Below are the code and all the weights of a small trained network. Each question names an input and a class and asks about switching units off, where a switched-off unit gives its printed mean instead of its output.

import numpy as np


def w(rows, s, z=0):
    codes = np.array(rows[::2]) - 128.0
    scale = np.full(codes.shape[1], s)
    scale[-1] = z or s
    return codes * scale


def f(y):
    return y / 2 * (1 + np.tanh(0.7978845608 * (y + 0.044715 * y**3)))


def log_softmax(a):
    a = a - a.max(-1, keepdims=True)
    return a - np.log(np.exp(a).sum(-1, keepdims=True))


def net(x, mask):
    res = np.array(x, float).reshape(1, 8) / 4 @ E
    y = f(res @ A[0][:, :-1].T + A[0][:, -1])
    res = res + np.where(mask, y, B[0][:, -1]) @ B[0][:, :-1]
    return log_softmax(res[-1] @ U[:, :-1].T + U[:, -1])


A, B = {}, {}
E = w([
[93,128,254,84,95,108,155,227,107,184,76],'x0',
[57,41,94,152,197,8,129,118,147,159,83],'x1',
[137,117,109,107,118,131,128,150,112,95,135],'x2',
[110,93,32,84,75,172,189,98,196,239,121],'x3',
[157,79,138,158,113,153,134,123,133,118,107],'x4',
[107,145,102,156,25,97,18,195,110,152,201],'x5',
[99,123,110,100,144,135,131,136,108,124,159],'x6',
[143,107,142,116,114,124,128,135,147,81,142],'x7',
],0.0071)
A[0] = w([
[154,124,221,131,91,112,159,190,133,189,104,152],'N1',
[163,140,162,88,238,166,228,72,142,99,52,216],'N2',
[135,111,60,97,66,138,174,141,208,178,125,98],'N3',
[135,173,143,86,76,230,143,103,85,90,113,42],'N4',
[70,35,92,143,119,1,135,134,123,116,103,134],'N5',
[156,202,159,124,48,203,130,120,141,125,190,10],'N6',
[137,148,182,228,186,100,59,133,62,50,141,166],'N7',
[186,147,40,245,167,142,82,19,155,92,190,90],'N8',
],0.0063,0.0013)
B[0] = w([
[85,124,79,109,127,78,214,201,156,161,55,208],'N1',
[28,126,160,146,27,83,40,149,200,147,201,255],'N2',
[153,91,218,116,116,158,102,31,27,204,89,190],'N3',
[161,186,155,199,213,130,62,141,173,87,111,184],'N4',
[172,201,122,231,208,211,116,82,170,79,136,211],'N5',
[142,154,114,207,197,178,126,130,154,152,122,194],'N6',
[164,129,187,64,59,158,95,68,78,128,106,227],'N7',
[192,65,82,63,122,52,204,255,118,120,144,234],'N8',
],0.0071,0.0072)
U = w([
[100,141,140,155,64,114,88,155,164,149,197,243],'0',
[156,179,133,236,254,176,129,124,167,108,100,45],'1',
[158,114,121,49,132,83,230,250,129,133,98,33],'2',
[118,154,111,113,92,143,124,122,120,106,96,254],'3',
[170,126,193,56,85,148,130,25,54,143,97,22],'4',
],0.0072,0.0027)

Each question gives the input, the list of numbers given to net, and the class t.
The units are the neurons (one row each of A and B). Each row of codes is followed by its name. A weight is (code - 128) times the scale printed after its matrix; where a second scale follows, it is the last column's (A, B and U).
mask holds one flag per neuron, in row order. A switched-off neuron (its flag False) gives its mean, the last column of its row in B, instead of its output. The means were averaged over made-up inputs and are rounded, as every weight is.
A unit's drop is (log p(t) with every unit on - log p(t) with that unit switched off) / (log p(t) with every unit on - log p(t) with every unit switched off).
The circuit of an input: a set's keep is (log p(t) with only the set's units on - log p(t) with every unit switched off) / (log p(t) with every unit on - log p(t) with every unit switched off). Starting from all 8 units, units are removed one at a time, each time the one whose removal leaves the highest keep (on an exact tie, the one counted first), for as long as the keep stays at least 0.8.
units of the circuit, in order: the units of the circuit, biggest drop first
k most important neurons: the k neurons with the biggest drops, biggest first
drop when u is switched off: that unit's drop, to one decimal
input [-1,-2,0,8,4,3,-3,4], class 4: units of the circuit, in order : N3
input [1,-7,-3,4,2,6,-6,7], class 1: units of the circuit, in order : N6; N2
input [-8,4,-5,7,1,-5,7,4], class 2: 2 most important neurons : N8; N7
input [4,8,3,8,1,-3,7,-5], class 1: 2 most important neurons : N5; N7
input [7,-6,0,0,-5,-8,-7,6], class 0: 2 most important neurons : N2; N8
input [6,7,-5,-6,5,0,1,8], class 1: 2 most important neurons : N5; N8
input [8,-5,-7,1,4,1,-5,6], class 2: 2 most important neurons : N1; N5
input [-3,7,0,-1,-2,3,1,6], class 1: 2 most important neurons : N5; N2
input [1,-8,-3,-5,-5,2,4,1], class 1: 2 most important neurons : N6; N4
input [4,-7,0,-1,2,-8,2,3], class 0: 2 most important neurons : N2; N5
input [2,0,0,5,1,2,0,5], class 4: 3 most important neurons : N3; N2; N8
input [-7,5,3,-5,3,5,-6,7], class 2: 2 most important neurons : N8; N2
input [4,-8,2,-4,6,6,-4,-7], class 1: units of the circuit, in order : N6; N4
input [8,1,-8,0,6,4,6,7], class 2: units of the circuit, in order : N1
input [-2,-7,6,4,-2,-5,-6,1], class 1: drop when N6 is switched off : 0.5
input [-8,-3,6,2,-2,-2,-8,-8], class 2: drop when N8 is switched off : 0.9
input [-7,3,2,-8,-4,7,7,4], class 4: drop when N7 is switched off : 1.0
